Below is a small trained network, with its code and all its weights. Each question gives an input and a class and asks what happens when units are switched off, that is, made to give their printed mean instead of their output.

import numpy as np


def w(rows, s, z=0):
    codes = np.array(rows[::2]) - 128.0
    scale = np.full(codes.shape[1], s)
    scale[-1] = z or s
    return codes * scale


def norm(h):
    return h / np.sqrt((h * h).mean(-1, keepdims=True) + 1e-5)


def f(y):
    return np.maximum(y, 0)


def log_softmax(a):
    a = a - a.max(-1, keepdims=True)
    return a - np.log(np.exp(a).sum(-1, keepdims=True))


def net(x, mask):
    res = np.array(x, float).reshape(1, 7) / 4 @ E
    u = 0
    for l in range(3):
        y = f(norm(res) @ A[l][:, :-1].T + A[l][:, -1])
        res = res + np.where(mask[u : u + 7], y, B[l][:, -1]) @ B[l][:, :-1]
        u += 7
    return log_softmax(norm(res)[-1] @ U[:, :-1].T + U[:, -1])


A, B = {}, {}
E = w([
[129,126,134,117,140,120,133,149,123,124,125],'x0',
[69,160,176,156,189,134,150,116,224,149,97],'x1',
[119,116,140,114,133,135,124,136,127,120,127],'x2',
[102,159,101,171,142,118,88,137,115,6,69],'x3',
[136,129,130,125,118,121,121,97,126,134,103],'x4',
[177,106,142,148,184,84,154,52,131,89,217],'x5',
[128,123,144,117,144,121,123,140,112,127,113],'x6',
],0.012)
A[0] = w([
[145,110,142,121,157,100,149,89,137,113,173,88],'L0N1',
[93,138,154,122,169,128,161,117,193,132,126,94],'L0N2',
[90,158,86,156,103,123,104,155,132,42,70,126],'L0N3',
[131,150,98,150,162,113,115,105,133,3,109,3],'L0N4',
[100,151,169,155,185,135,149,122,213,144,100,156],'L0N5',
[118,143,107,98,90,156,132,171,139,178,83,169],'L0N6',
[110,92,155,144,140,151,120,119,108,112,132,109],'L0N7',
],0.015,0.0046)
B[0] = w([
[166,55,115,104,190,219,67,124,133,184,94,190],'L0N1',
[154,110,246,222,104,195,1,101,85,167,85,200],'L0N2',
[241,143,67,102,202,253,101,157,136,168,43,251],'L0N3',
[5,55,208,169,19,14,232,127,139,108,142,230],'L0N4',
[133,199,56,119,236,25,76,138,222,174,81,242],'L0N5',
[43,100,106,158,33,63,212,104,138,118,189,229],'L0N6',
[154,159,76,162,97,114,194,143,156,166,211,140],'L0N7',
],0.0097,0.013)
A[1] = w([
[93,165,109,146,167,126,126,103,144,67,87,54],'L1N1',
[72,121,148,121,104,137,199,96,87,72,164,2],'L1N2',
[103,159,147,130,112,228,122,129,80,66,116,13],'L1N3',
[98,176,116,140,71,79,124,99,134,175,142,99],'L1N4',
[24,172,149,128,109,117,126,129,186,119,90,61],'L1N5',
[186,176,149,76,175,155,103,97,124,124,190,95],'L1N6',
[150,135,166,187,167,90,145,79,132,7,138,95],'L1N7',
],0.015,0.0016)
B[1] = w([
[99,143,57,30,106,107,127,164,106,160,166,188],'L1N1',
[184,123,120,107,85,165,10,91,85,121,167,200],'L1N2',
[178,107,164,194,108,161,178,102,161,180,85,154],'L1N3',
[125,79,171,140,141,101,114,172,145,79,132,223],'L1N4',
[102,156,109,87,188,96,151,106,88,70,209,254],'L1N5',
[152,95,95,115,184,128,155,62,124,121,109,175],'L1N6',
[99,134,131,122,79,91,102,162,159,158,208,172],'L1N7',
],0.014,0.0094)
A[2] = w([
[140,60,135,102,87,197,154,63,47,74,162,128],'L2N1',
[171,168,168,154,104,234,200,154,82,116,85,2],'L2N2',
[127,131,169,161,54,108,120,122,98,59,173,58],'L2N3',
[34,183,177,153,101,39,82,160,139,106,147,94],'L2N4',
[69,127,98,49,140,75,133,101,86,92,200,111],'L2N5',
[119,107,143,118,6,172,105,166,98,125,129,168],'L2N6',
[166,226,68,112,134,194,120,155,118,73,29,104],'L2N7',
],0.016,0.0021)
B[2] = w([
[120,183,89,71,69,88,209,193,46,162,127,243],'L2N1',
[193,59,169,247,65,129,129,69,173,173,71,172],'L2N2',
[89,183,160,109,225,115,42,171,119,136,105,207],'L2N3',
[135,33,150,137,10,159,249,114,119,78,183,247],'L2N4',
[163,142,132,180,162,116,96,99,195,170,69,240],'L2N5',
[127,129,209,146,171,156,28,114,87,89,133,232],'L2N6',
[86,214,54,70,138,189,136,150,126,44,162,203],'L2N7',
],0.017,0.015)
U = w([
[121,148,215,134,101,98,51,168,9,123,129,217],'0',
[80,67,159,163,89,57,204,109,207,92,185,248],'1',
[168,128,62,59,117,101,230,129,40,190,134,92],'2',
[156,103,143,144,225,125,84,49,155,193,121,34],'3',
[166,149,119,209,52,222,124,123,102,84,43,53],'4',
[71,213,18,73,129,163,177,165,164,43,130,28],'5',
],0.012,0.0015)

Each question gives the input, the list of numbers given to net, and the class t.
The units are the neurons (one row each of A and B). Each row of codes is followed by its name. A weight is (code - 128) times the scale printed after its matrix; where a second scale follows, it is the last column's (A, B and U).
mask holds one flag per neuron, layer by layer. A switched-off neuron (its flag False) gives its mean, the last column of its row in B, instead of its output. The means were averaged over made-up inputs and are rounded, as every weight is.
A unit's drop is (log p(t) with every unit on - log p(t) with that unit switched off) / (log p(t) with every unit on - log p(t) with every unit switched off).
unit that matters most: the unit with the biggest drop
top k neurons: the k neurons with the biggest drops, biggest first
k most important neurons of layer l: the k neurons of layer l with the biggest drops, biggest first
input [-8,3,-7,-1,8,0,6], class 1: unit that matters most -> L0N3
input [-1,-3,6,2,-8,7,-8], class 0: 3 most important neurons of layer 0 -> [L0N5, L0N3, L0N4]
input [2,-5,-1,1,-8,-5,-1], class 4: 2 most important neurons of layer 0 -> [L0N5, L0N4]
input [5,0,7,-4,-2,2,-1], class 2: top 2 neurons -> [L0N5, L0N4]
input [-1,-1,2,2,-6,-4,-2], class 4: top 4 neurons -> [L0N3, L0N5, L2N2, L1N3]
input [4,5,4,0,4,4,0], class 3: 2 most important neurons of layer 0 -> [L0N1, L0N6]
input [1,-1,4,6,-2,-2,-1], class 4: top 4 neurons -> [L0N3, L0N5, L2N2, L0N4]
input [-8,-6,-7,3,-8,-4,3], class 4: 2 most important neurons of layer 0 -> [L0N5, L0N3]
input [0,0,4,5,2,8,-2], class 0: top 2 neurons -> [L0N4, L0N5]
input [5,-6,-4,6,-4,-3,5], class 4: top 2 neurons -> [L0N3, L0N5]
input [7,-6,2,4,8,0,-2], class 4: top 4 neurons -> [L0N3, L0N5, L0N6, L2N2]
input [-6,0,-7,6,-5,2,-3], class 0: top 3 neurons -> [L0N5, L0N4, L1N2]
input [0,-4,4,1,-2,-6,-2], class 4: 3 most important neurons of layer 0 -> [L0N3, L0N5, L0N4]
input [6,7,-4,2,1,-7,-1], class 5: 2 most important neurons of layer 0 -> [L0N3, L0N4]
input [6,3,-1,-4,7,2,7], class 3: unit that matters most -> L0N4
input [-6,5,2,6,-1,3,5], class 1: top 2 neurons -> [L0N4, L2N4]
input [-6,1,-5,-4,7,7,5], class 3: top 2 neurons -> [L2N4, L0N6]
input [-8,-2,-3,0,3,7,-8], class 2: top 3 neurons -> [L0N1, L0N5, L0N6]
input [-6,-6,-1,-1,3,5,1], class 2: 2 most important neurons of layer 0 -> [L0N4, L0N5]
input [-3,2,-6,0,1,3,-1], class 3: 2 most important neurons of layer 0 -> [L0N1, L0N6]
